4.653 -1.035
-0.198 0.403
2.036 2.742
:
-1.035 -0.198

-0.208 -0.782 0.023 -0.713 0.704
-0.973 -3.284 -1.732 -1.989 -0.149
2.073 -0.861 0.142 -1.330 -0.852
-1.120 -1.201 -1.103 -1.168 -0.141
-0.443 -4.378 -1.489 -1.349 -0.801
:
0.704 -1.989 0.142 -1.201 -0.443

0.899 -0.797 -1.076 0.288
-0.112 -0.241 -1.084 0.071
0.136 5.251 4.336 3.318
:
0.288 -1.084 5.251

-1.438 -3.275 1.060 3.503
1.525 -4.560 1.154 -1.250
:
3.503 1.154

-0.184 -3.488 -3.525 -2.151
-0.423 0.452 -0.170 3.265
-3.564 -3.255 -3.600 -0.558
-0.194 5.660 -0.834 1.939
:
-2.151 -0.170 -3.255 -0.194

0.774 -0.889 -0.819 3.384
0.706 -0.862 -0.910 3.439
0.745 -5.097 -5.107 3.426
0.737 -0.884 -0.777 3.462
:
3.384 -0.910 -5.097 0.737
---
-3.168 -5.282 1.503 -0.890
4.180 2.995 5.655 -1.036
:
1.503 -0.890 -3.168 -5.282
5.655 -1.036 4.180 2.995

1.544 -1.324 -3.068
2.377 -1.666 -4.054
2.630 -0.061 -2.570
:
-1.324 -3.068 1.544
-1.666 -4.054 2.377
-0.061 -2.570 2.630

0.008 0.698 1.510 -0.567 0.827 0.560 -0.564
0.329 0.208 0.889 -0.351 1.098 -0.199 -1.394
0.040 -1.863 -1.562 1.132 -4.101 0.056 0.765
1.401 -0.807 0.991 -1.257 0.936 1.313 -1.534
0.964 -1.843 -1.539 -0.025 -1.443 0.579 0.208
:
0.560 -0.564 0.008 0.698 1.510 -0.567 0.827
-0.199 -1.394 0.329 0.208 0.889 -0.351 1.098
0.056 0.765 0.040 -1.863 -1.562 1.132 -4.101
1.313 -1.534 1.401 -0.807 0.991 -1.257 0.936
0.579 0.208 0.964 -1.843 -1.539 -0.025 -1.443

-2.940 1.979 1.081 1.685 -0.158
-1.872 1.171 0.824 1.204 -0.043
-1.515 1.277 1.315 4.046 1.692
-0.389 1.721 -1.409 1.583 0.427
-3.606 3.484 -0.346 1.477 -0.760
-1.667 1.662 -0.262 0.711 -0.367
-1.982 1.406 1.698 4.123 1.616
:
1.685 -0.158 -2.940 1.979 1.081
1.204 -0.043 -1.872 1.171 0.824
4.046 1.692 -1.515 1.277 1.315
1.583 0.427 -0.389 1.721 -1.409
1.477 -0.760 -3.606 3.484 -0.346
0.711 -0.367 -1.667 1.662 -0.262
4.123 1.616 -1.982 1.406 1.698

-0.036 -0.907 1.985 -2.279 0.265 0.139 -0.741 0.736 -0.357 0.877
-0.036 -0.907 -4.928 -0.867 0.265 0.139 -0.741 -0.206 -0.455 0.161
-0.036 -0.907 -2.153 -0.867 0.265 0.139 -0.741 0.216 -0.357 -0.012
:
-0.357 0.877 -0.036 -0.907 1.985 -2.279 0.265 0.139 -0.741 0.736
-0.455 0.161 -0.036 -0.907 -4.928 -0.867 0.265 0.139 -0.741 -0.206
-0.357 -0.012 -0.036 -0.907 -2.153 -0.867 0.265 0.139 -0.741 0.216

1.034 0.305 0.117 0.837 -0.379
2.843 -4.280 -0.825 -0.668 0.730
1.034 0.305 0.117 2.069 0.205
:
0.837 -0.379 1.034 0.305 0.117
-0.668 0.730 2.843 -4.280 -0.825
2.069 0.205 1.034 0.305 0.117

1.156 -0.967 1.623 -1.583 -1.527 0.860 0.128 0.431
2.023 5.209 -1.253 -1.364 3.229 0.974 2.921 -0.254
-0.401 -2.859 -0.655 -3.994 -0.953 3.497 -0.220 -3.603
-0.475 -3.245 1.675 -4.921 -2.550 -0.104 -0.662 -0.345
2.704 0.659 0.489 -4.216 -2.345 2.444 3.261 -3.070
-0.578 1.092 -0.272 0.395 -0.872 -1.334 -1.478 1.512
2.961 0.549 0.412 -4.703 -1.314 0.273 2.758 -1.652
1.412 2.236 0.846 -4.139 -1.545 2.402 2.296 -3.294
-3.318 2.046 0.898 3.885 5.566 -1.901 -1.236 2.630
1.095 -0.759 2.527 -0.895 -3.442 2.053 0.880 -2.569
2.168 0.012 1.452 -2.956 -0.365 -0.421 1.354 -0.661
:
0.128 0.431 1.156 -0.967 1.623 -1.583 -1.527 0.860
2.921 -0.254 2.023 5.209 -1.253 -1.364 3.229 0.974
-0.220 -3.603 -0.401 -2.859 -0.655 -3.994 -0.953 3.497
-0.662 -0.345 -0.475 -3.245 1.675 -4.921 -2.550 -0.104
3.261 -3.070 2.704 0.659 0.489 -4.216 -2.345 2.444
-1.478 1.512 -0.578 1.092 -0.272 0.395 -0.872 -1.334
2.758 -1.652 2.961 0.549 0.412 -4.703 -1.314 0.273
2.296 -3.294 1.412 2.236 0.846 -4.139 -1.545 2.402
-1.236 2.630 -3.318 2.046 0.898 3.885 5.566 -1.901
0.880 -2.569 1.095 -0.759 2.527 -0.895 -3.442 2.053
1.354 -0.661 2.168 0.012 1.452 -2.956 -0.365 -0.421
